Below are the code and all the weights of a small trained network. Each question names an input and a class and asks about switching units off, where a switched-off unit gives its printed mean instead of its output.

import numpy as np


def w(rows, s, z=0):
    codes = np.array(rows[::2]) - 128.0
    scale = np.full(codes.shape[1], s)
    scale[-1] = z or s
    return codes * scale


def f(y):
    return y / 2 * (1 + np.tanh(0.7978845608 * (y + 0.044715 * y**3)))


def log_softmax(a):
    a = a - a.max(-1, keepdims=True)
    return a - np.log(np.exp(a).sum(-1, keepdims=True))


def net(x, mask):
    res = np.array(x, float).reshape(1, 8) / 4 @ E
    y = f(res @ A[0][:, :-1].T + A[0][:, -1])
    res = res + np.where(mask, y, B[0][:, -1]) @ B[0][:, :-1]
    return log_softmax(res[-1] @ U[:, :-1].T + U[:, -1])


A, B = {}, {}
E = w([
[126,44,69,142,168,174,117,112,138],'x0',
[111,109,208,164,163,127,149,155,110],'x1',
[117,172,201,136,70,126,112,194,126],'x2',
[196,100,137,48,218,86,61,104,116],'x3',
[56,223,94,63,87,193,208,132,149],'x4',
[102,107,176,84,195,132,151,2,42],'x5',
[58,118,141,150,149,228,87,162,232],'x6',
[146,134,132,222,74,194,102,144,105],'x7',
],0.0083)
A[0] = w([
[123,150,251,139,80,80,218,86,131,7],'n1',
[169,108,176,119,158,113,143,205,151,3],'n2',
[90,25,138,126,210,178,60,176,225,41],'n3',
[119,195,223,96,113,17,124,111,31,247],'n4',
[64,202,3,33,124,168,161,138,65,93],'n5',
[167,194,146,42,125,129,87,191,201,99],'n6',
],0.0069,0.0038)
B[0] = w([
[90,64,136,153,188,145,122,211,122,169],'n1',
[45,99,53,212,77,171,183,182,248,137],'n2',
[167,77,114,131,154,150,94,40,116,216],'n3',
[116,68,103,79,168,138,112,135,71,253],'n4',
[85,80,54,157,137,127,152,109,183,224],'n5',
[45,43,73,155,109,184,192,144,172,186],'n6',
],0.012,0.0081)
U = w([
[177,223,187,48,127,94,154,158,198,3],'0',
[67,110,234,151,106,205,199,211,144,30],'1',
[87,132,81,37,201,92,60,63,30,252],'2',
[216,76,167,168,87,79,102,239,116,12],'3',
[165,202,63,66,114,130,172,104,104,6],'4',
[124,73,38,153,72,195,148,199,254,243],'5',
],0.0081,0.0071)

Each question gives the input, the list of numbers given to net, and the class t.
The units are the neurons (one row each of A and B). Each row of codes is followed by its name. A weight is (code - 128) times the scale printed after its matrix; where a second scale follows, it is the last column's (A, B and U).
mask holds one flag per neuron, in row order. A switched-off neuron (its flag False) gives its mean, the last column of its row in B, instead of its output. The means were averaged over made-up inputs and are rounded, as every weight is.
A unit's drop is (log p(t) with every unit on - log p(t) with that unit switched off) / (log p(t) with every unit on - log p(t) with every unit switched off).
The circuit of an input: a set's keep is (log p(t) with only the set's units on - log p(t) with every unit switched off) / (log p(t) with every unit on - log p(t) with every unit switched off). Starting from all 6 units, units are removed one at a time, each time the one whose removal leaves the highest keep (on an exact tie, the one counted first), for as long as the keep stays at least 0.8.
circuit, biggest first: the units of the circuit, biggest drop first
most important unit: the unit with the biggest drop
top k neurons: the k neurons with the biggest drops, biggest first
drop when u is switched off: that unit's drop, to one decimal
input [4,-1,-4,-5,5,6,-3,3], class 5: most important unit : n5
input [-2,7,7,1,8,6,-3,8], class 2: top 2 neurons : [n4 n6]
input [6,8,-4,-8,1,-2,-6,-2], class 1: top 3 neurons : [n5 n3 n4]
input [1,-5,2,-3,-5,8,7,4], class 2: top 2 neurons : [n6 n5]
input [7,-6,7,1,-5,1,4,1], class 2: circuit, biggest first : [n3 n6]
input [1,-5,4,-2,2,-2,-8,4], class 2: circuit, biggest first : [n6 n4]
input [8,5,1,-5,-6,1,7,-8], class 2: top 3 neurons : [n3 n6 n5]
input [7,4,-4,-3,-6,-5,-7,3], class 3: circuit, biggest first : [n5 n6]
input [-4,4,0,6,-6,-6,-4,1], class 5: top 2 neurons : [n2 n6]
input [4,-4,6,-5,-1,-1,-8,4], class 2: drop when n2 is switched off : 0.2
input [-3,-3,-8,3,4,2,8,-7], class 5: drop when n6 is switched off : 0.2
input [-4,3,3,6,-8,-4,3,3], class 5: drop when n2 is switched off : 1.2
